Below is a small trained network, with its code and all its weights. Each question gives an input and a class and asks what happens when units are switched off, that is, made to give their printed mean instead of their output.

import numpy as np


def w(rows, s, z=0):
    codes = np.array(rows[::2]) - 128.0
    scale = np.full(codes.shape[1], s)
    scale[-1] = z or s
    return codes * scale


def f(y):
    return np.maximum(y, 0)


def log_softmax(a):
    a = a - a.max(-1, keepdims=True)
    return a - np.log(np.exp(a).sum(-1, keepdims=True))


def net(x, mask):
    res = np.array(x, float).reshape(1, 8) / 4 @ E
    y = f(res @ A[0][:, :-1].T + A[0][:, -1])
    res = res + np.where(mask, y, B[0][:, -1]) @ B[0][:, :-1]
    return log_softmax(res[-1] @ U[:, :-1].T + U[:, -1])


A, B = {}, {}
E = w([
[143,152,182,179,64,130,92,102,154,102,57],'x0',
[124,137,129,131,124,122,140,130,128,132,135],'x1',
[106,108,184,55,105,166,108,214,213,179,167],'x2',
[197,188,81,29,92,161,208,138,151,109,52],'x3',
[135,63,102,206,121,201,172,254,152,82,106],'x4',
[131,116,130,123,139,136,120,111,127,122,121],'x5',
[127,135,127,121,129,132,105,133,127,117,124],'x6',
[223,196,123,184,157,156,89,100,136,182,197],'x7',
],0.0089)
A[0] = w([
[151,119,1,77,108,125,194,168,71,169,189,151],'n1',
[234,196,114,175,154,183,94,131,64,144,181,24],'n2',
[12,90,93,109,134,104,163,111,137,61,78,26],'n3',
[146,155,25,221,191,83,173,50,82,32,107,91],'n4',
[42,117,127,95,131,135,138,121,105,125,79,15],'n5',
[139,98,193,164,73,175,135,81,137,140,74,255],'n6',
[167,126,102,165,179,182,126,100,224,230,106,81],'n7',
[225,190,61,53,104,183,213,148,139,126,43,29],'n8',
[74,62,143,228,152,130,116,135,96,162,161,51],'n9',
[149,101,124,234,194,232,177,253,109,115,70,61],'n10',
[74,91,84,83,254,141,110,169,68,142,171,152],'n11',
],0.0079,0.0084)
B[0] = w([
[151,189,72,141,128,122,134,139,162,32,91,233],'n1',
[174,17,205,121,41,52,205,185,53,134,20,200],'n2',
[219,58,161,70,27,92,145,166,56,151,85,181],'n3',
[24,130,193,76,96,174,176,158,225,98,242,247],'n4',
[171,97,234,148,70,44,136,185,49,126,58,147],'n5',
[193,169,21,170,141,181,185,108,164,20,145,254],'n6',
[130,87,185,136,67,59,203,230,105,111,135,183],'n7',
[10,57,83,237,173,82,11,129,54,182,198,233],'n8',
[93,76,58,170,158,139,26,111,83,174,122,195],'n9',
[134,172,196,49,226,116,141,15,155,222,2,254],'n10',
[144,189,89,183,106,151,151,107,166,16,70,237],'n11',
],0.0083,0.0087)
U = w([
[70,76,121,193,157,114,37,133,57,153,143,69],'0',
[206,56,198,111,76,104,192,199,62,122,98,51],'1',
[166,141,126,122,145,157,154,129,123,109,136,251],'2',
[140,214,195,56,176,64,137,9,114,171,103,118],'3',
[160,145,125,133,133,161,156,134,120,112,138,231],'4',
[178,185,107,196,117,148,143,126,147,42,98,13],'5',
[70,95,183,65,117,201,153,223,223,152,183,137],'6',
],0.011,0.013)

Each question gives the input, the list of numbers given to net, and the class t.
The units are the neurons (one row each of A and B). Each row of codes is followed by its name. A weight is (code - 128) times the scale printed after its matrix; where a second scale follows, it is the last column's (A, B and U).
mask holds one flag per neuron, in row order. A switched-off neuron (its flag False) gives its mean, the last column of its row in B, instead of its output. The means were averaged over made-up inputs and are rounded, as every weight is.
A unit's drop is (log p(t) with every unit on - log p(t) with that unit switched off) / (log p(t) with every unit on - log p(t) with every unit switched off).
The circuit of an input: a set's keep is (log p(t) with only the set's units on - log p(t) with every unit switched off) / (log p(t) with every unit on - log p(t) with every unit switched off). Starting from all 11 units, units are removed one at a time, each time the one whose removal leaves the highest keep (on an exact tie, the one counted first), for as long as the keep stays at least 0.8.
units of the circuit, in order: the units of the circuit, biggest drop first
top k neurons: the k neurons with the biggest drops, biggest first
drop of u: that unit's drop, to one decimal
input [7,-1,5,-8,2,-3,-7,-4], class 0: units of the circuit, in order => (n9)
input [-7,0,6,0,0,6,-1,4], class 5: units of the circuit, in order => (n11; n1)
input [-1,0,6,-4,0,-6,5,-2], class 2: top 4 neurons => (n4; n8; n11; n7)
input [5,-8,8,4,-5,5,-6,6], class 6: top 4 neurons => (n7; n11; n10; n1)
input [4,-3,-4,2,5,3,0,0], class 3: top 2 neurons => (n10; n11)
input [-7,1,3,-2,6,-1,4,7], class 1: top 2 neurons => (n2; n7)
input [-5,-4,-3,7,5,4,-3,3], class 0: top 2 neurons => (n8; n6)
input [4,-4,-3,-6,-6,7,8,-5], class 4: units of the circuit, in order => (n8; n10)
input [3,5,-4,-4,4,-6,5,-6], class 1: top 4 neurons => (n3; n8; n11; n1)
input [-7,-2,-7,-3,-7,-8,-8,-6], class 2: units of the circuit, in order => (n11; n4)
input [1,-4,1,-5,-7,-3,5,8], class 1: top 2 neurons => (n2; n10)
input [7,-8,0,-4,-2,6,-4,-3], class 5: top 3 neurons => (n6; n8; n10)
input [4,4,6,-6,1,8,-1,-6], class 2: units of the circuit, in order => (n4; n6)
input [-6,7,-5,-3,-2,-3,-3,3], class 5: units of the circuit, in order => (n11)
input [-8,-5,1,0,6,-3,-4,-8], class 1: top 3 neurons => (n3; n6; n5)
input [-8,-4,-6,-1,-1,1,5,8], class 1: top 2 neurons => (n2; n6)
input [5,1,7,1,-4,-5,8,-3], class 4: top 2 neurons => (n4; n10)
input [-1,5,7,-8,5,-4,-2,-3], class 0: top 2 neurons => (n9; n4)
input [4,-3,-3,7,-7,-3,-4,3], class 0: top 2 neurons => (n8; n10)
input [-2,6,-7,-4,1,2,0,-7], class 1: top 2 neurons => (n3; n5)
input [6,-3,-6,7,6,-8,8,7], class 2: top 4 neurons => (n6; n4; n10; n9)
input [3,-4,-6,2,-2,-1,-3,-7], class 1: units of the circuit, in order => (n3)
input [5,3,6,4,2,1,3,7], class 1: units of the circuit, in order => (n7; n2)
input [7,3,5,2,-4,-6,-5,2], class 5: drop of n4 => 0.6
input [-7,-4,1,1,5,2,-3,5], class 5: drop of n11 => 0.8
input [1,-8,7,-7,5,2,4,7], class 0: drop of n9 => 2.9
input [1,-3,7,6,6,7,-2,1], class 2: units of the circuit, in order => (n4)
input [6,1,-3,0,-4,0,2,-1], class 5: drop of n3 => 0.1
